The same points and some others measured another way (B), then each row and its match in B:
B:
1: [ 124 -168 -220  158   71 -132  -99   11  -20  146  138 -577   49  -48
 -241  200  -93  333 -195   46    8 -119 -232 -103  227  153   42  323]
2: [ 515   17    6   89 -227  141 -104 -516  313   82 -592  -68 -166 -119
 -103  -17   95  203  -73   12  118 -573  -61   73  207  415  323 -300]
3: [  19  -94 -448   32 -415  -64 -320 -514  500  321 -319  -95  -79  -56
  296 -244  266   68  -64  162 -140 -498  -77  122   86  395   64   82]
4: [-792  149 -438 -223  406 -167  201  623  -76  221  616 -475  221  212
  -71   11 -261   38 -145   95 -341  303 -183  263 -252  -75 -526  116]
5: [  -2  308  -42  185 -193 -138  -69   52  269 -181  239   67  -67 -185
  272 -194 -121 -149  107 -133  -33  271   -9  -36 -212  -17 -303   91]
6: [ 103  -84 -474   47   -3  133 -105 -335  143  130 -148 -476  -74  -23
  -52  255   24  196   21   -5 -123 -228 -201   44  290   65   75  145]
7: [-171   -1 -210  -16   51  167  167 -245  259   47 -249  -74 -215  -86
  269  151   85  130  -20  -45 -101  -91   23  298   93 -153   76  -53]
8: [ 118  267  -46   93  -24   88   39  -66  193 -111  -49  -69 -103 -122
   18   11 -133    7   75 -130  -11   24  -41   78  -38   48 -109 -148]
9: [-192 -155  189  220  461 -385  226  696 -209 -106  639 -130   91   75
  -59   93 -206  121 -305  -59  192  429 -217 -208 -190 -165 -155  193]
10: [ 269 -219  -65  174  114  -65  -10 -104    8   50  -71 -310  -47  -26
 -143  224   -2  264 -184   -8  132 -191 -208 -124  227   97  227   94]
11: [-207  289 -171 -109  216  -42  150  263   58  -55  243  -28   61  139
   22  -72 -171 -185   41  -45 -121  145 -149   93 -255    9 -256 -262]
12: [ 114 -140 -138  268  -47   48    8 -288  209  -90 -105 -147 -239 -221
  267  234   75  203   -5 -153   59   54  -44    3  219 -194  111  269]
13: [ -32 -142  -31   -3  260 -151  135  187  -27  103   64 -190   29  115
  -89   92  -20  150 -257   66   60 -111 -192    1    1   87  109  -70]
14: [ 119  188 -238  155  -65  167   14 -302  254 -210  -48  -22 -215 -146
  276  144  -30 -105  236 -215  -51  150  -61   27   55 -209  -61    6]
15: [ 279   66 -129    8  117  112    4 -153  148  -30 -214   67  -58  146
  -85    4   30  -92   36  -43   65 -274 -222  -34  -38  237  108 -436]
16: [-116  102 -438   97   41  211   62 -259  161  -77   34 -398 -191 -188
  206  352  -79  109  166 -180 -202  204  -61  149  219 -339 -113  284]
17: [  45  284 -517   58 -287  162 -284 -335  418   57 -111 -101  -64  -48
  102 -194   11 -111  245  -59 -211 -170 -128  104  -49  305 -302 -105]
18: [ 292  482  325  -16 -124 -178  124  144   48 -134   60 -213   27 -225
 -186  -86 -333   35  -94  -29   40   30   28   11 -102  158   -7 -135]
19: [ 192  132   96  149  -70 -262  -69  140  146  -73  163  103   20    0
   47 -237  -66 -124  -73  -14  118    0 -146 -182 -202  237  -76 -113]
20: [ 353 -138 -212  116   43 -210 -145  -90  -45   57  130 -462   78   41
 -181  173  -52  100 -118   51   61 -163 -318 -296  213  155  191  212]
21: [ 247 -133   -8  422   42   61  -26 -148  185 -219   -6   53 -250 -181
  185  173   39  125   46 -254  201  160  -96 -142  115 -148   21  133]
22: [ 176  112  282   36   41 -195  111  189   50   30   -9 -120   34  -71
 -191  -78 -159  177 -270   52  135 -138  -55   26  -76  266   74 -160]
23: [-578 -127 -190   90  312  310  328   29  272   68 -162   33 -284  -77
  289  215   85  328  -96 -150  -88  109   89  524   -6 -273 -177  -89]
24: [-374 -306 -116  300  -72 -610 -256  523  133  297  628 -230  196  -10
   91 -346    3  259 -416  176   46  118 -182 -162 -211  322 -380  572]
25: [ 252  404 -223    4  122  163   31  -49   63 -270   97  -43  -44   74
  -57   94 -197 -312  300 -203  -50  140 -215 -105 -101  -38 -152 -321]
26: [  -4  464  174 -229 -239 -288   50  127  255  106  -41   59  115  -36
   30 -459 -139 -143 -154  179  -84 -224   47  178 -346  412  -72 -361]
27: [ 166  362  -14  -88  171   60  186   74  -25 -135   39 -241    6   -4
 -198  135 -262  -58   42  -87  -48   43 -129   52  -36   -1  -26 -259]
28: [ 161  181  -82   28  180    4   51   83   73 -150   79  113  -22  148
  -13  -33  -75 -226   82  -96   60   14 -227 -116 -172   91  -57 -365]
29: [ -35  151 -399   32   95  139  110 -176   44 -111  123 -498 -126 -149
  105  406 -158   60  156 -155 -202  221  -99   75  220 -364  -55  283]
30: [ -91 -210  -52   73  113  -50  126  -76  167  100 -145  -57 -132  -23
  173   95  124  216 -222   20   58 -149  -61  120   60   -7  166    2]
31: [ 289    7 -260   18 -241  -64 -168 -406  237  146 -245 -301  -36  -71
   15    5   63   89  -52   95  -50 -394 -135  -25  189  257  214   58]
32: [ -22 -204 -292  240   22 -107  -78  -71   99   38  183 -371  -84 -107
  131  201   19  202  -74  -53  -16   91 -164  -95  190 -116  -17  436]
33: [ -79  539 -138   -7  -72  288  247 -260  293 -329  -90   15 -286 -299
  411  169 -163 -167  328 -285 -196  356  148  296  -35 -453 -176  -88]
34: [ 387  454  209  247 -344 -166  -65 -119  289 -384  106  237 -144 -297
  317 -215 -144 -283  191 -208   99  268   39 -186 -198  -40 -102  -27]
35: [-376   62 -317   20 -403 -239 -209 -101  460  316   32 -153    2 -160
  345 -371  100  126 -155  170 -229 -173   52  253 -115  297 -256  277]
36: [  84  112   72  -20  -97 -177   58   -9  119  112  -51 -291   10 -148
  -54  -24 -107  202 -219   90   -5 -169  -11   96   38  175   98   40]
37: [-355  144 -453   74  -88  156  -60 -135  397   43    9   10 -150  -63
  342  -93   43  -24  154 -105 -211   95  -20  266 -112  -20 -372   12]
38: [  37   12 -180  382  291 -186    6  346 -135 -382  757 -230  -22  -45
  105  280 -242 -141  147 -293   75  723 -299 -421  -37 -447 -301  439]
39: [ 456  262 -258   42 -470   28 -285 -515  295  122 -291 -525  -30 -268
 -156  -15  -87  184   44   51 -124 -405  -59   25  272  388   91  125]
40: [ 281  192   74  -85 -172  -48   88 -307  198    4 -312 -135  -93 -142
   79   16  -26   42  -92   51   -8 -288   17  110   82  106  291 -146]
41: [ -57  302  -71 -186 -106 -416 -105  335   61  249  302 -353  304   87
 -256 -351 -234  -15 -240  251 -136 -182 -166  -11 -239  512 -209  -51]
42: [ 200  -39   66   27  -50 -355  -63  117    7  177   91 -393  134  -33
 -225  -61 -107  224 -333  173   69 -255 -161 -116   47  339  136  129]
43: [  14   -4 -201  122 -491 -317 -336 -257  492  208  -73   99  -19 -102
  390 -457  203  -55 -100  150  -45 -294  -34  -20 -125  418  -64  137]
44: [-260  -91 -114   59  135  -54  187   12  145   37   34 -147 -129  -91
  266  158   27  183 -157  -26  -42   87   -3  185   45 -207   25  165]
45: [ 162 -119   21  203  136  -12   63    0   52  -17  -26 -215  -98  -81
  -96  182  -46  266 -156  -69  135  -47 -124  -30  134   39  101   50]
46: [-103 -130  232  119  265 -113  314  151   88 -134    9  232 -172  -13
  306   89   51   50 -206  -86  178  146  -10   57 -116 -243  157 -116]
47: [ 339   94  117  151  183   -5  131   59  -62 -172   57 -275  -60  -93
 -214  252 -202  145  -68 -133  140   60 -146 -115  113  -31  105  -38]
48: [ -76   -6  305   33 -140 -117  159  -53  328  160 -349  107 -142 -201
  179 -196   76  315 -347   98   97 -290  167  328  -75  239  151 -158]
49: [ -98  310  176  131   23 -232   83  380  128 -168  358  137   15  -79
  113 -241 -201 -119  -46  -95   49  316  -31  -21 -346   39 -322  -81]
50: [-451 -874   15  246  231 -844  -85  611  -85  520  564 -340  238  160
   74 -136  195  522 -846  391  201 -122 -274 -226  -26  257  114  706]
51: [-419  -37  -15  155  133 -116  154  196  316 -109  165  506 -167   38
  598 -208  145 -177  -24 -113   46  288    6  125 -360 -204 -225 -127]
52: [ 309 -202  -81  374   34  127  -27 -374  282 -260 -203  327 -330  -64
  401  145  220  -73  121 -242  227   35 -125 -168   85 -185  178  -72]
53: [-565 -269 -353  213  288  -87  169  214   45   22  428 -350 -126 -104
  361  334   -8  263 -121 -117 -118  461  -75  114   96 -510 -222  596]
54: [ 219  193  -63  172 -212   40 -174 -168  377  -42 -160  217  -99  -57
   75 -275   24  -78   83  -75   56 -172  -82    2 -153  355 -155 -288]
55: [-102  393   93   81  -30   35  138  129  285 -185   50  236 -127 -131
  197 -189 -142 -118   90 -159  -21  213   61  191 -306    2 -301 -286]
56: [  69  164 -309   23  184  -39  -96  203    3   -2  282 -228  126  199
 -254  -36 -175 -117   60  -33  -55    7 -335 -147 -121  247 -257 -169]
57: [-157   90   34  156  -20 -204  168   68  133 -175  256  -96 -139 -246
  424  107  -82   18  -56 -112  -18  384   59   35  -38 -398  -45  352]
58: [-538  350  -82   11  410  159  469  349   47 -361  378   79 -186  -76
  389  248 -241 -175  181 -320 -140  734   57  270 -250 -688 -388  -57]
59: [ 198  421 -138   46 -233   25  -61 -213  305 -189  -31   88  -98 -119
  225 -151  -83 -283  238 -124  -82   59  -41  -13 -146   42 -136 -172]
60: [ 349 -123 -282   73  -81  -58 -209 -342  223   56 -182   31  -40  142
   97  -60  185 -141   16   48   71 -370 -283 -210   52  278  216 -165]
61: [ 357  263  133  147  342  195  297   31  -93 -464   59  -14 -185  -61
  -64  373 -247 -119  181 -334  140  331 -140 -127   26 -353   69 -265]
62: [ 119  471  -86   62  -95  309  126 -234  242 -213 -159 -206 -209 -300
   26  157 -237   63  219 -238 -120  130   77  252   62 -130 -165 -113]
63: [ 217 -101    4  141   85  -50   30  -72  108  -26  -88  -41  -86    0
    4   66   31   91 -116  -31  134 -145 -155  -83   50   95  168  -92]
64: [ 262 -175  127   96  114    4  128 -195  142   -3 -337  100 -161    0
   70  100  130  138 -180   -8  200 -289  -90    8   92   95  364 -249]
65: [  23  536 -231   10   -8  293  136 -214  286 -376  -28  216 -231  -90
  353   53 -117 -395  431 -301 -139  311   -7  125 -170 -301 -238 -318]
66: [ 359  194  161  131   34  -42   76  -13   55 -184  -20  -65  -64 -100
  -89   57 -160    1  -12 -120  131    7  -98 -104    1   55   84 -148]
67: [ -67  -13  120  270   40 -112   66  103  274 -183   97  417 -182  -58
  411 -159   81 -113  -24 -158  163  214  -33  -33 -255  -84 -125 -110]
68: [ 226  306 -325 -182  -51  149  -53 -286  213   42 -250  -94    7  143
  -81  -67  -34 -197  147   28 -134 -341 -189   72  -42  296   26 -450]
69: [ 218 -349  -43  443   68 -122  -78  -83  116 -128  100   -6 -188 -106
  210  181  117  164  -89 -155  239  116 -182 -263  134 -123  110  291]
70: [ -16 -330 -332  132  209   46    1 -134   67  130  -53 -294  -93   74
    6  273  104  239 -133   -8   16 -157 -227   -8  218  -13  128  126]
71: [ 197  222 -381   26  163  117  -41  -68   33 -156  147 -189   -3  127
  -73  145 -133 -232  240 -143  -84   74 -305 -148   -6  -14 -123 -165]
72: [ 295  310 -266  171 -248 -181 -313   -2  143  -67  312 -315   98  -92
 -121 -145 -216 -120  136  -52  -73   64 -236 -263  -53  274 -282  169]

[  60  -10  -93   72  -34    3   32   63   -4  -31   24   48  -53 -126
 -213  142   54 -168   31  103   43 -123 -290  113   -3  -35   29  -18
   73  -34  -14]
1
[ 285   33 -313   29 -188   50  147  104  -18  206   75   48  -23 -183
 -169   19 -101  -91 -175  156   21   96 -151  161   33   88   44 -297
 -149 -134   23]
39
[-332 -221   27  -72  240   71 -201 -143    5  -93 -123 -133   89   -7
  113   94  120  -48 -199   28  122  -15   77 -174 -102   -7 -123  346
   74 -218  -47]
28
[  68   79  -38  -61   22  -84  -35   41   83  -60   -8   59  -35  -88
 -136  194  -42  -86  107   29  -11  -77  -63   33 -121  -78  -39  -50
  154  -24 -172]
2
[ -42 -105   70 -152   40   38   99   -1   25  176  -76   19   11  105
   80   39  -64   91 -157    3  -13  157  139 -159  185   80   54  -61
 -126  -79  -17]
54
[ 117  -25  -48  -13  148  -71 -169  -18   38  -93  -47  115   65 -178
  -95  261  -47  -41   12    8  121  -11  -17   17 -310  -65 -226  -16
   86  -70 -217]
70
[ 374   84 -209 -137  -52 -103  291  214  193  493   -3   49   97   20
   55   66 -207  164 -366   64   19  484  138 -105   16  321   56 -522
 -308 -261  -64]
43
[-324 -334   -6  -50  190  212 -246 -236 -148  -88 -136 -106   94  -70
  134   26  100  -25 -274   45  150   -4  126 -120  -41  -37 -176  369
  -45 -192   11]
25
[ 145  113  -96  -47    1  -15  -18   79   28  -47   27  127  -12  -16
  -23   49 -210  167  101    9  -85  -45   52  100    6  -51   -5  -44
   54  -21  -37]
44
[-500  -61  -25  -69  -25  201 -309 -284 -122 -328  -86 -187 -105  -62
  -41  -33  185 -106  106   64 -118 -336   41   67  126 -315  -21  535
  426  -18  -47]
27
[-170 -142   43  -93   63  257 -127 -105 -205 -148  -35   83    1  139
  228 -187 -253  362   15  -37 -125 -111  273   18  312 -115   16  335
 -105   11  203]
58
[ -82 -432  237  160  236  238   -2  -10 -222   58 -105  193  111   71
   36   82   85  193 -211   16  235   99 -240  -50  310   79  -51  191
 -332   -6  273]
38
[-421 -260  231   93  238  235 -356 -221 -213 -383 -131   58   20    7
    1   84  175  124  133  -29   62 -269 -103   59  166 -279 -138  624
  248   86   74]
61
[  73 -165 -111 -251  -83  115   35 -150  -80  264  -78    2   31  -61
  118  -11 -164   20 -313   25    7  264  388 -148   45   74  -92 -209
 -254 -126 -138]
17
[-132  117 -134   24  -85  -39   82   98  121  -66   47 -131 -128  -24
 -206   71  128 -258   77  134  -78 -228 -321   74   77  -40  190   84
  253 -109   15]
42
[ -87  -94  299 -160  134   27   68   27    1   49  -96  152  -10  244
  130   66 -127  281   71  -94  -75   78  168 -176  325   -9   75   52
  -64   89   12]
67
[ -78 -270  -33  -36  -61  179  182  -23 -110  238  -40  -41  -18   19
  -12  -34   52 -117 -312  116   78   97  -94 -104  299  134  120  -57
 -291 -118  155]
72
[ 197 -211  282    1  370  -30 -107   30  -25   42 -141  360  191   17
   76  318 -131  332  -61 -114  222  260   68 -121 -101   41 -275  -66
 -199   38 -114]
52
[-180 -132  -55  -57  243  -21 -211  -91   75  -97 -103 -108  113 -104
   46  192   80 -106 -175   32  146   -2   53 -142 -311    4 -193  221
  110 -254 -156]
15
[ 126  -47 -207  114   84   84   39  146   24  138    7   32  129  -22
   38   -4  -74  217 -282   99   97  177 -136   95   42  166   -1  -17
 -167 -258  179]
8
[ -15   76   57   33  222  -65  -72  142  114 -143  -16  103   59  105
   34  119  -96  258  113  -29  -14  -64  -79   25   -6  -24    1  177
  141  -76   37]
46
[-293  -61  118  139  160   49   23  112   51 -137  -29  -40  -20  154
  -62   57  176   42   55   58    8 -191 -388   17  274  -16  179  360
  157  -74  227]
9
[ 138 -204   47   79   71  137  316  246  -54  304   19  160   72  217
  115  -87 -169  307 -272   51   73  233 -171  -58  452  285  208 -127
 -500 -111  392]
34
[-368 -248  -50  -83  112  130 -141 -196  -30  -35 -117 -216   35  -69
   36   55  195 -220 -268   93  114  -35   33 -165  -60   -7  -81  292
   57 -235  -45]
56
[ 164 -154  317   43  206  -32   73  119  -35   28  -60  344   30   74
  -87  275  -67  160  112  -64  119   62 -182  -60  142    8  -46  -98
 -152  162   -6]
69
[ 298  -86  -18   23   33  -11  145  150  -37  112   36  234   13  -40
  -90  132 -194   28  -36   32   92   48 -137   24   23   92    0 -230
 -267    3   44]
32
[ -98 -157   45 -165  211  -71 -201 -162   69  -27 -149  -31   88 -135
    7  287   73 -166 -146  -12  160   87  179 -222 -342  -24 -262   48
   84 -142 -339]
60
[-189  -82   50  140  102   99 -102   11  -68 -219  -14   35  -36  -16
 -140   95  133  -32  117   66   34 -257 -345  120  130 -128   36  316
  176    5  123]
47
[ -95  -26  -35  -72   -4  143   77   47  -12  116  -29  -16   17  173
  154 -144 -124  310 -141   33 -113  107  115  -18  356   64  144   97
  -89 -123  186]
55
[-131  140 -150  108    6  -23   92  204  151  -59   63 -119  -49   66
 -118    5   91  -38   25  137  -64 -171 -367  114  140   32  228  175
  203 -189  169]
22
[-215   36 -426 -103  -89  125  -84  -78   48    5   12 -320   14  -92
   91 -169  -28  -84 -293  159  -74  -46  151   26  -69   35   43  201
   91 -395   45]
4
